In the rows, zero is written as 128.
Each row of numbers belongs to one of the things below and depends on some of the facts about them. Some rows are named. Which thing is each other row?

How the things are related:
ζ: is of sort; β: sits directly inside; θ: points at
[batul,brobuk,buvi,dastotrir,degu,deroti,figil,flodak,kedam,kigem,klufim,kudrol,lamuva,leri,mesul,mifugral,mobom,mudrik,nibos,plibrel,pugrorum,punu,remukem,skefir,stesustok,stidra,suzel,tefakul,truzam,zadir] ζ 250
[biplu,bomifim,bruskazo,buson,butik,dramil,drastil,dribe,dunar,fafal,fibok,flako,fudom,gaflopos,geska,getrin,gufi,kaguti,kliler,klosi,korer,kufla,kunolos,kuru,lepor,logim,ludar,mapem,mavi,nadok,nagruk,nalan,nepem,padem,padun,pibros,plafik,plebok,plipe,plober,pumar,rabo,rokliren,savati,skeva,skiko,stedu,stiples,tavipus,tetrik,traba,trosodrun,tuzo,vagor,vepak,vepinis,zavel,zegum,ziflos,zirul,zudrepli,zuzur] ζ 650
[bokik,breklaska,briflo,dreser,drotre,dudem,fazin,fevin,flebrel,flogrudul,fluronon,fugrur,gerikle,godeplu,kefiza,keska,klegram,klilu,lofafos,modak,netuk,noklun,plafler,pluvok,ratro,rupim,sapar,skoplin,skulok,solus,stuklali,stutris,tadur,travi,viflem,zifegran] ζ 373
{batul,breklaska,korer,ludar,rokliren,skoplin} β vepak
{biplu,godeplu,kunolos,lofafos,nalan,truzam,zadir} β punu
{bokik,dribe,fibok,plober,rabo,skulok,stiples} β getrin
{briflo,nadok,skiko,suzel,tavipus,vagor} β ratro
{brobuk,gaflopos,modak,nagruk,pumar} β plafler
{buson,flodak,kigem,tetrik} β zirul
{butik,deroti,dudem,kudrol,skefir,tefakul} β pibros
{buvi,kefiza,mifugral,zudrepli} β remukem
{dastotrir,leri,nepem,plipe,stesustok,zegum} β gerikle
{degu,fevin,flebrel,pugrorum} β mudrik
{drastil,fluronon,klilu} β noklun
{dreser,kliler,lamuva,mavi,rupim} β figil
{drotre,fazin,kufla,plafik,stidra,ziflos} β padem
{fafal,gufi,mesul} β dunar
{flako,klosi,nibos,skeva,stutris} β bomifim
{flogrudul,kedam,pluvok,tadur,trosodrun,zifegran} β dramil
{fudom,keska,mobom,netuk,zavel,zuzur} β bruskazo
{fugrur,kaguti,kuru,logim,mapem} β stuklali
{geska,klegram,padun,plebok} β travi
{lepor,plibrel,sapar,stedu,viflem} β savati
{solus,traba,tuzo,vepinis} β klufim
{breklaska} θ fafal
{deroti} θ biplu
{deroti} θ kudrol
{deroti} θ kaguti
{dribe,kliler,leri,pluvok,pumar} θ mobom
{dribe,kedam,stuklali} θ ziflos
{fevin,pumar} θ skeva
{fevin,mesul} θ zifegran
{flodak} θ skoplin
{flodak,gaflopos} θ nepem
{flogrudul} θ bruskazo
{gaflopos} θ solus
{gerikle} θ klegram
{getrin,viflem} θ dudem
{getrin,kedam} θ stedu
{kefiza,skulok,travi} θ zuzur
{klufim} θ sapar
{klufim,tuzo,vagor} θ truzam
{korer} θ fibok
{korer,savati} θ dunar
{korer} θ plober
{korer,mesul} θ stesustok
{kunolos} θ kufla
{lamuva} θ zirul
{lamuva} θ mapem
{lamuva,ludar,rabo} θ tavipus
{leri} θ klosi
{leri} θ klilu
{ludar,skulok} θ modak
{mesul,plebok} θ vepinis
{mudrik} θ skefir
{padun} θ mifugral
{plibrel} θ zavel
{plipe} θ nadok
{plipe,tadur} θ godeplu
{pluvok} θ lofafos
{pugrorum,vagor} θ punu
{pugrorum,tefakul} θ padem
{pumar} θ nalan
{rabo} θ dramil
{stidra} θ keska
{stidra} θ netuk
{suzel} θ pibros
{traba} θ drotre
{traba} θ dreser
{travi} θ mavi
{tuzo} θ kuru
{tuzo} θ tetrik
{vepak} θ bokik
{zadir} θ fugrur

Some rows with their names:
[103 146 116 133 142  98 137 150 138 116 121  94 142 150 136 137 135 122
 121 135 131 123  95 102 138 115 112 129 149 120 131 150 123  90 102 144
 128 134 131 118 144 116 128 150 124 140 118 112] -> fazin
[109 138 119 136 158 115 141 161 133 114 118  86 142 145 138 134 129 115
 119 124 125 123  99 109 139 120 111 126 139 124 127 144 125  86 103 144
 127 127 137 112 144 131 130 138 130 129 130 118] -> solus
[161 111 189 122  99 109 121 118 142 124 122 104 136 115 148 125 129 105
 137 144 121 138 160 136 146 141 140 118  90 125 138  92 109 137 174 168
 104 131 143 132  99 128 124 109 121 131  94 114] -> rabo
[124 118 123 129 123 115 127  83 128 144 130 140  89 114 115 104 126 127
 110 122 122 130 128 136 130 116 141 136 120 125 127 119 135 142 133 133
 123 127 131 125 104 122 123 148 124 120 118 137] -> tetrik
[144 111 133 120  98  98 110 110 131 144 130 130 122 114 141 108 129 122
 134 134 116 133 127 139 112 122 146 136 113 128 124 113 122 141 136 128
 129 137 129 131 116 131 122 114 123 136 139 121] -> padun
[122 130 129 126 107 102 124  81 136 148 131 150  98 124 115 106 128 135
 113 135 127 127 127 131 130 110 140 135 125 121 130 120 136 143 131 133
 126 139 125 134 105 107 120 162 117 127 117 125] -> kufla
[118 140  93 135 194 120 114 157 136 112 103 112 116 146 168 121 119 134
  88 119 139 135 100 120 129 124 105 133 133 118 126 181 127  71 126 130
 102 113 121 150 123 128 142 122 142 150 154 131] -> lofafos
[140 117 173 132 123 130 136  80 138 126 123 116 113 111 124 120 130 109
 114 132 126 136 162 128 169 134 134 117  98 118 143 103 124 135 169 171
  99 118 148 129  87 123 125 139 123 113  73 136] -> stiples
[109 139 116 136 159 112 141 160 132 114 119  87 143 143 138 133 131 116
 119 123 126 123 100 108 141 121 111 127 141 124 127 145 125  87 101 143
 126 126 137 112 143 129 131 139 129 131 128 119] -> flebrel
[141 132  94 124 143 149 116 178 124 115 133 135 234 124 169  88 133  89
 168 148 120 122  91 114 159 152 108 115 158 122 126 164 132  95  79 114
 128 127 114 113 184 148 130  88 113 148 104 118] -> stuklali
[118 150 131 128 120 166 138 116 121 119 135 129 114 145  92 193 133 168
 137 135 141 121 144 115 118 130 123 124 138 134 136 132 132 143 147 112
 143 124 123 139 137 113 134 129 139 115 129 128] -> batul
[140 108 153 139 136 119 136 137 117 143 129 123 101 122 112  74 116 125
 106 103 102 124 167 143 132 123 145 134 107 139 113  97 141 137 114 139
 131 126 154 115 111 139 124 136 135  97 168 138] -> tavipus
[130 128 106 100 150 168 139  74 129 152 120 135  61  96 118 159 119 130
 137 116 110 127  89 138 142  88 138 135 109 126 124 117 122 131 137 116
 110 131 142  96 101 119 118 147 125 114 134 121] -> trosodrun
[135 117 139 130 137 169 142 124 130 148 137 202 146 115 125  73 104 106
 129 119 144 131 122 163 134 133 126 112 124 123 128 115 143 155 117 112
 124 138 107 121 115 136 123 165 110 124 105 145] -> dunar
[129 122 129 127 122 118 128  88 129 145 129 143  90 117 115 103 125 130
 112 123 120 128 134 134 135 114 139 134 118 125 126 118 136 139 130 132
 123 130 134 127 104 119 122 149 124 118 126 134] -> nagruk
[131 149 119 103 116  73 131 131 131 131 132 168  29 126 111  83 133 159
 107 143 116 129 177 135 158 126 148 168 139 136 125 108 138 166 133 152
 112 139 129 129 101  67 117 178 112 155 106 118] -> zuzur
[121 144 137 133 127 168 137 122 119 115 135 125 119 144  94 182 130 164
 134 131 140 123 154 119 120 136 123 122 135 135 134 128 134 141 148 113
 142 119 126 140 136 119 136 122 142 112 132 133] -> degu
[125 128 134 131 128  93 124 189 138 114 116  83 177 143 168 148 133 107
 140 129 129 127  98 112 110 124 114 121 131 125 123 138 105  90 103 137
 131 138 134 124 155 148 129 105 131 147 154 106] -> fevin
[132 103 137 142 134 119 131 114 114 143 131 122 104 113 111  78 123 120
 105 100 104 126 159 137 134 125 144 135 113 136 116 107 142 137 112 137
 132 119 152 119 113 148 124 129 136  95 157 150] -> skiko
[112 118 124 150 168 112 144 186 118 112 121  65 148 140 132 110 130 106
 113 102 107 120 126 110 140 132 117 128 135 135 116 134 131  85  83 148
 137 116 157 102 152 157 133 118 143 109 159 133] -> briflo
[143 117 142 118  89  97 112 107 138 149 128 134 129 120 141 122 126 123
 138 138 121 131 115 138 101 111 144 130 111 125 125 110 118 138 134 124
 131 146 125 132 116 127 120 123 120 134 145 113] -> korer

Which thing is each row?
No name comes twice in this set of rows, the named rows included.
[136 137 106 105 163 125 142 251 126  98 127 145 149 131 165 102 125 102
 156 133 127 131 118 142 148 161 113 140 155 140 120 131 119 123  95 132
 124 136 116  99 165 126 129 125 113 176 111 114]	travi
[125 125 124 134 130 111 131 213 132 113 133 132 223 143 163  95 127  89
 151 133 141 128 101 132 119 154 110 117 154 127 125 140 124 111  83 124
 144 140 108 118 173 152 130 118 113 158 119 122]	gerikle
[120 132 164 140 156 123 149 151 142  95 112  56 159 138 146 153 136  95
 123 134 130 131 123 103 171 141 107 110 122 118 143 130 112  82 141 181
 105 116 151 112 126 133 134 129 129 126  76 117]	bokik
[118 109 123 153 186 159 158 224 110 111 130 118 192 133 136  73 115  83
 126  89 120 122 126 135 146 156 107 115 143 139 114 131 141 103  61 130
 143 117 141  92 166 178 134 125 134 110 144 153]	ratro
[140 134 165 131  96 154 122 154 128 119 133 115 171 151 122 194 127 152
 156 140 144 126 144 128  81 137 126 111 120 137 131 119 116 137 154 107
 151 135 117 148 147 137 136  89 142 123 160 117]	mesul
[132 131 116 128 132 100 116 168 134 116 121  64 193 143 159 130 137 105
 148 149 109 123  86 105 125 128 120 126 139 127 125 146 118  74 105 135
 137 133 133 112 162 135 132  89 127 141 136 101]	viflem
[121 134 115 123 125  87 123 173 137 115 119  78 165 141 161 151 140 111
 147 140 122 126  84 108 115 121 119 132 139 126 125 142 107  89 107 137
 134 138 131 115 157 133 128 108 126 153 139 100]	breklaska
[148 125 138 106  98  92 116 133 135 142 128 141  98 121 140 115 126 133
 138 141 113 131 136 140 117 115 148 144 115 133 122 104 119 146 137 131
 125 147 129 125 116 109 118 128 118 146 145 107]	ludar
[121 137 106 138 195 125 115 158 141 115 102  95 136 156 164 119 110 130
  91 129 138 135  86 126 115 121 108 127 127 119 126 174 129  60 132 129
 110 120 116 141 124 125 145 122 139 146 156 124]	godeplu
[137 128  99  90 174 230 158 103 128 155 126 193  84  85 126 149 100 110
 161 108 126 129  68 166 150  99 127 120 114 126 123 114 125 146 124  90
 106 138 122  77 111 131 116 163 113 120 114 127]	dramil
[141 130 137 124 116 192 131 175 119 115 144 173 189 135 124 160 123 133
 170 136 155 130 140 147 103 165 118 108 141 139 133 125 130 161 139  90
 149 129  96 136 160 143 137  98 127 138 120 135]	mudrik
[141 115 149 139 111 146 121 169 105 113 138  92 156 140 112 165 135 147
 149 119 117 123 171 124  92 154 135 125 124 152 120 113 127 139 136 114
 160 115 139 134 157 157 139  63 153 106 177 135]	suzel
[147 111 148 123  96 102 111 115 135 147 128 131 136 121 144 113 123 118
 135 133 121 132 123 142 101 117 143 127 108 126 124 108 119 136 136 127
 130 142 127 133 116 135 122 116 123 132 149 119]	plebok

The same things again, as new rows of numbers:
Some rows with their names:
[127 117 144 133 130 116 102 104 140 145 127 103 162 149 118 178 137 155
 109 128 120 114 122 149 149 159 114 111 144 109 131 120 126  88] -> nibos
[140 127 121 122 133 115 146 156 121 147 121 119 108 124 115 138 106  87
 151 120 118 144 119 131  73 119 130 126 123 116 142 135  98 163] -> plebok
[130 143 128 149 131  73  89 103 170 144 146 138 148 163 135 185 116 147
 107 159 105 168  78 153 160 125 140 120 163 123 129 145 107 124] -> tefakul
[170 142 108 120 119 141 168 133 141 135 165  89 127 105 161 127 141 106
 154 133 158 117 124  94 102 130 121 132 112 114 138 115 120 119] -> plafik
[122 122 119  99 138 114 136 119 135 133 159 156 111  84 164 100 143 143
 135 152 104 185 142 140 141 157 116 129 101  99 159 135 126 135] -> breklaska
[108 117 148 131 126 108  99 110 148 146 135 108 170 170 127 180 132 149
 102 113 115 110 111 145 155 136 120 113 153  97 120 119 130  96] -> skefir
[155 131 125 124 132 142 147 155 105 133 106 149 109 119  89 143  96 106
 163 138 114 131 123 138  70 139 139 130 127 146 149 145  94 147] -> plipe
[131 135 131 127 115 143 148 149 134 127 144 125 137 155 142 127 117 106
 135  99 137  87 114  96 113  95 140 135 143 123 116 125 132 130] -> butik
[ 99 117 146  99 137 142 119 127 118 121 141 178 140 133 150  89 127 151
 117 110  94 125 147 132 153 135 125 126 131 110 130 143 153 118] -> keska
[132 105 161 120 163  61 124 118 117 143 136 156 113  99 130  76 157 162
  74 106 102 132 185 100 149 140 129 140 137 143 105 156 159 128] -> bokik
[ 79 115 147 104 129  96 148 142 127 130 122 183 114 111 135 115 122 168
 140 136 120 179 141 131 149 148 131 136 101 114 162 154 120 146] -> viflem
[ 68 126 167 152  98  99 153 138 131 133  83 150 116 128  57 237 116 218
 150 157 174 141 125 149 156 192 149 137 121 145 179 140  91 106] -> kedam
[ 96 137 109 147 113 128  90  78 139 126  97  74 168 145 111 162 147 147
 103 152 143 134 119 177 135 125  98 123 118 125  84 115 146 105] -> figil
[128 117 144 134 132 114 101 105 139 145 127 102 162 149 117 179 137 155
 108 127 121 114 122 149 149 159 114 111 145 110 130 120 127  89] -> buvi
[163 134 132 122 127 167 149 148 103 124 113 141 129 128 101 131 106 118
 156 126 127  92 134 119  85 141 134 128 134 152 136 140 116 117] -> nepem
[152 135 126 126 122 148 150 144 124 128 136 119 130 134 131 125 120 111
 144 114 142  94 124 100 106 116 135 132 133 135 126 126 126 124] -> logim
[140 135 133 126 119 154 147 149 123 124 133 133 136 149 127 128 112 111
 141 106 133  85 121 102 107 109 141 133 141 134 120 130 128 124] -> fudom
[122 136 142 130 104 131 180 158 128 127 122 128 127 134 123 143 116 140
 158 115 176  99 126  85 115 123 141 142 120 141 141 135 116 126] -> stedu
[151 130 128 124 122 147 151 145 122 129 133 118 133 135 130 126 121 108
 144 110 137  93 126 102 102 118 131 131 131 130 125 125 124 126] -> mapem
[116 153 124 137  87 132 208 154 147 128 151 100  99  96 142 163 140 154
 171 139 216 115 128  74 128 141 142 152  99 129 162 117 113 124] -> ziflos
[128 172  87 169 120  87  77  68 166 122 111 107 149 140 123 162 128 146
 107 208 137 199  81 180 144 109 121 130 133 161  89 148 123 135] -> klufim

Which thing is each row?
No name comes twice in this set of rows, the named rows included.
[117 112 143  91 149 156 114 128  93 130 120 177 130 112 123  94 117 146
 129 122  80 135 163 158 119 168 114 116 122 114 144 152 139 117]	zifegran
[ 95 140 117 132 139 189  97 130  96 111 149 180  41  77 101 122 122 135
 118 142  85 146 160 182 142 169 154 129 149 128 160 124 141 144]	pluvok
[145 127 126 118 132 136 145 150 117 144 126 108 130 133 126 127 112  94
 145 107 128 111 126 116  81 121 122 122 128 115 129 133 116 138]	vepinis
[158 125 129 128 118 150 152 142 127 115 135 130 133 132 130 121 132 111
 143 116 137  87 126  98 117 112 140 138 131 142 124 111 126 121]	mavi
[165 101 145 144 151  46 152 150 119 154 110 121  91 100  87 124 143 103
 108 107 114 128 154  97  83 112 148 151 133 154 111 130 108 168]	rabo
[170 189  54 143 102 133 154  93 162 116 157  66 131  94 179 104 149 101
 152 195 184 169 100 116  93  91 108 146  91 146  92 129 132 142]	padem
[147  54 161 130 156  44 128 117 129 103 119 209  99  75 103  72 195 150
  82 125  63 148 180 110 184 121 158 172 115 164 118  94 136 149]	skulok
[100 115 128 102 151 120 111 132 114 139 138 161 101 104 137 101 123 124
 120 126  79 177 147 163 126 146 121 119 120  94 149 140 128 154]	fevin
[164 157 118 155 140  69  87  92 170 141 146 139 142 144 132 178 114 153
 114 190 112 188  78 152 158 141 140 115 161 149 135 158 100 120]	pugrorum
[102 139 134 178 116  10 181 137 131 137  66 102  85  94  69 129 151 153
 105 139 201 150 158  83  91  85 148 182 100 201  72 159 124 184]	getrin
[120 163  95 167 117 184 125 153 119 121 162 112  24  92 102 162 118  84
 131 129 137 116 125 145 110 124 172 138 161 133 147  97 123 166]	kliler
[113 113 139  97 149 129 119 133 101 130 114 195 112 104 113 105 110 146
 138 143  76 173 150 165 118 165 126 122 116 121 158 158 118 141]	tadur
[112 151  87 140 110 131 138 127 126 121  93  97 116 121 111 121 120  89
 146 151 148 156 112 152  70  84 121 144  99 140  96 128 120 174]	savati

Now the same things, written a new way:
Some rows with their names:
[111  85  89 138 137 130 132 149 103 114 115 100 154  85 122  93 149 117
 109 132 115  73 127 117 100 153 125 154 144 118 136 119 112 155 151 151
 187 119 119  89 140 126 138 128 139 169 135 139 139 119 117] -> kufla
[120 156 112 131  92 107 120 127 109 130 125 169 101 179 126 137 116 124
 110  92 145 168  94 141 180 125 153 127 126 124 138 100 108 145 108  95
 128 160 104 123 140  86  88 113 130 114 119 123 110 147 158] -> degu
[114 146 115 121  86 113 125 111  97 133 124 171  97 168 119 119 112 122
 118  94 162 154  93 143 210 134 145 118 111 114 129 101  99 155  79  91
 136 127  87 137 127  84  82 114  95 111 123 108 106 123 146] -> suzel
[141  93  80 155 141 119 110 137 159 141 130 104 132 108 143 127 166 143
 143 155 135 116 139 143 113 105 121 132 120 149 107 130 123 143 150 153
 130 116 145  84 150 164 130 148 172 141 115 148 153 112 121] -> fafal
[132 101  62 123 159 197 149 123 169 117 127 115 142 104 110 144 107 137
 168 159 121  80 118 112 103 139 130 121 111 121 131 106 124 128 133 112
 124 106 153 123 110 149 112 145 129 126 107 121 111 118 130] -> savati
[144 168 221 142 125  85 130 123 128 138 151 130 115 142 135 141 137 137
 125 104 136 167 176 130  95 112 136 141 147 131 119 173 176 106 136 149
  90 132 131 148 102 138 157  91 148 105 151 124 136 132 112] -> sapar
[125  94  82 135 134 128 130 148 135 121 119 109 144  88 131 114 146 134
 137 147 113 101 124 126 106 145 115 144 125 136 129 119 116 149 154 146
 146 129 140  92 151 143 140 144 152 156 115 145 159 120 112] -> kaguti
[114 151 114 123  86  96 115 113 106 136 114 176  77 153 119 120 107 149
 138  96 158 158  91 141 218 135 143 117  97 107 138 100  81 170  69  92
 117 124  99 142 135  82  89 119  82 100 111 112 135 122 123] -> deroti
[136 162 209 134 128  89 141 132 124 131 138 122 114 124 119 140 137 136
 116 107 109 160 159 111 101 124 144 137 139 123 159 165 162 109 131 131
 100 134 140 146 108 126 175  95 125 119 150 136 142 144  91] -> klilu
[128 107  95 140 135 134 114 135 145 135 121 116 144 120 154 127 144 145
 160 144 139 105 141 146  88 134 108 143 131 148  91 125 141 138 162 163
 133 122 143  94 151 150 110 136 171 137 119 139 159 110 133] -> tetrik
[121 109  64 144 159 147 153 132 149 125 136 119 157  89 130 137 120 151
 157 153 144  54 119 114  77 142 140 152 155 129 129 114 138 132 152 150
 133 134 136 109 141 144 125 128 174 124  98 138 122 134 121] -> zirul
[121 160 110 130  94 102 119 126 107 132 124 171 102 175 125 136 113 121
 114  89 143 160  98 142 180 126 150 130 128 121 137 101 106 144 107 100
 126 164 108 121 141  81  84 120 125 122 119 122 105 147 155] -> buvi
[119  78 130 121  69 128 142 117 139 108 108  79 165  76 137 127 127 138
 144 159 115  96 115 169 121 147  97 138 187 209 109 109 111 144 191 151
 110 135 115 134 183 163 130 151 158 171 106 141 122 123 118] -> zuzur
[137 158 211 147 124  91 138 139 111 112 133 115 119 136 108 128 144 111
 105  94  98 177 169 111  89 119 146 143 142 119 152 174 169  97 146 129
 118 134 129 130  97 123 170  91 134 136 163 140 131 146 114] -> zifegran
[130 100  60 129 156 170 149 126 163 121 135 116 147  99 121 147 112 144
 166 162 135  70 114 109  97 140 137 131 135 127 132 116 128 132 141 128
 124 117 144 117 119 149 121 139 157 123 105 134 112 124 126] -> bomifim
[154 115  81 138 135 146 123 147 126 119 138 121 190 136 175 136 134 137
  88 172  99  92 117 155 129 159 110 117  96 111 113  96 129 118 178 212
 143 146 186 139 165 113 164 166 127 134  98 165 196 124 118] -> fibok
[122 159 123 118  84 107 107 100 119 145 130 184  80 177 139 134 109 151
 162  97 187 166 106 161 199 122 131 115  98 128  92  99 112 158  76  99
 100 120  95 141 129  90  64 113  95  87 118  95 134 107 148] -> tefakul
[133 156 216 149 126  79 138 116 106 135 148 121 117 122 122 135 140 128
 103 114 136 139 156 113 102 121 144 148 153 119 146 171 157 109 128 141
 110 134 124 161 111 131 171  89 128 115 155 129 128 136  95] -> solus
[119 142 143 130  23  75 126 107 120 110 102 138 105 157 125 151 106 141
 124 102 111 183  88 163 193 136 145 127 177 197 156  85 101 158 164 104
  84 188 106 146 191 105  97 121 141 150 105 143  98 169 139] -> mobom
[116 104  91 137 139 118 112 137 111 133 122 119 135  91 142 104 149 142
 144 139 143  74 136 128 102 145 116 156 117 117 102 128 123 163 131 164
 161 111 127  94 144 132 123 120 143 134 124 127 174  96 104] -> nepem
[150 103  95 122 148 188 130 129 127 116 136 129 209 145 169 129 128 119
  85 186 116  79 114 163 153 147  90  98  88 105  92  89 122 102 148 192
 158 119 159 177 139 127 154 181 105 121 101 131 151 104 145] -> rabo

Which thing is each row?
No name comes twice in this set of rows, the named rows included.
[132 163  94 133 117 140 132 106 149 133 144 178 103 195 120 175  89 136
 149 104 162 147  94 135 166 104 169 121 126 127 127  93 137 126  97  78
  91 150 111 142 117 106  62 113 139  77 105 111  69 145 173]	klufim
[130 167 218 136 116  65 139 116 113 143 139 131  86 100 123 126 127 162
 151 105 137 152 154 116 129 139 133 133 126 113 141 172 146 136 103 134
  90 112 133 156 105 123 177  87  88 108 142 128 175 118  58]	dudem
[ 80 177 129  46 162 118 103 113  94 188 107 184  96 166 175 114  96  93
  91 127 183 145  82 115 174  91  91 110 163 140 139 135  73 110  58  98
 153 176  69 158 173 109  89 168 104 108 128 122  73 187 199]	zadir
[133  88  87 126 145 189 115 145 132 105 111 100 160 129 115 108 144  86
 129 132  86 127 144 125 101 130 110 119 104 125 112 120 130 123 152 111
 172 107 135  84 106 140 118 152 133 170 151 119 123 114 163]	korer
[ 93 103 101  61 187 183  87 122 115 174 101 105 123  80 151 120 117  94
 114 190 120  69 117  94 123 111  81 112 132 145 148 151  72 135  99 134
 180 123 138 135 181 149 130 173  73 167 137 117 110 151 136]	kunolos
[134 109  59 144 157 150 149 136 160 122 131 117 134  91 126 145 113 155
 167 157 121  71 115 103  81 150 147 136 137 135 143 107 137 139 151 141
 126 133 155  97 140 144 122 131 163 124 100 149 133 135 109]	dunar
[137  94  94 120 140 176 115 118 153 127 124 114 149 122 141 127 131 126
 164 151 132 108 141 153 110 122 100 117 114 145  80 122 132 130 141 137
 133  96 134 117 125 159 102 151 132 128 128 118 130  92 154]	tuzo
[159 104  84 125 143 190 127 132 136 110 135 126 193 142 157 137 127 123
  96 179 102  95 116 157 158 148  95  82  77 102 103  91 123 102 158 186
 145 114 176 164 136 125 148 185  90 131 109 144 166 112 139]	dribe
[145  59  40 160 185 168 145 144 186 125 146  97 152  99  85 129 161 116
 106 155 128 102 118 122 136  80 150 115 115 112 134 116 112 116 117  96
 142 100 135  94  96 175 139 167 177 140 123 131  79 113 142]	vepak

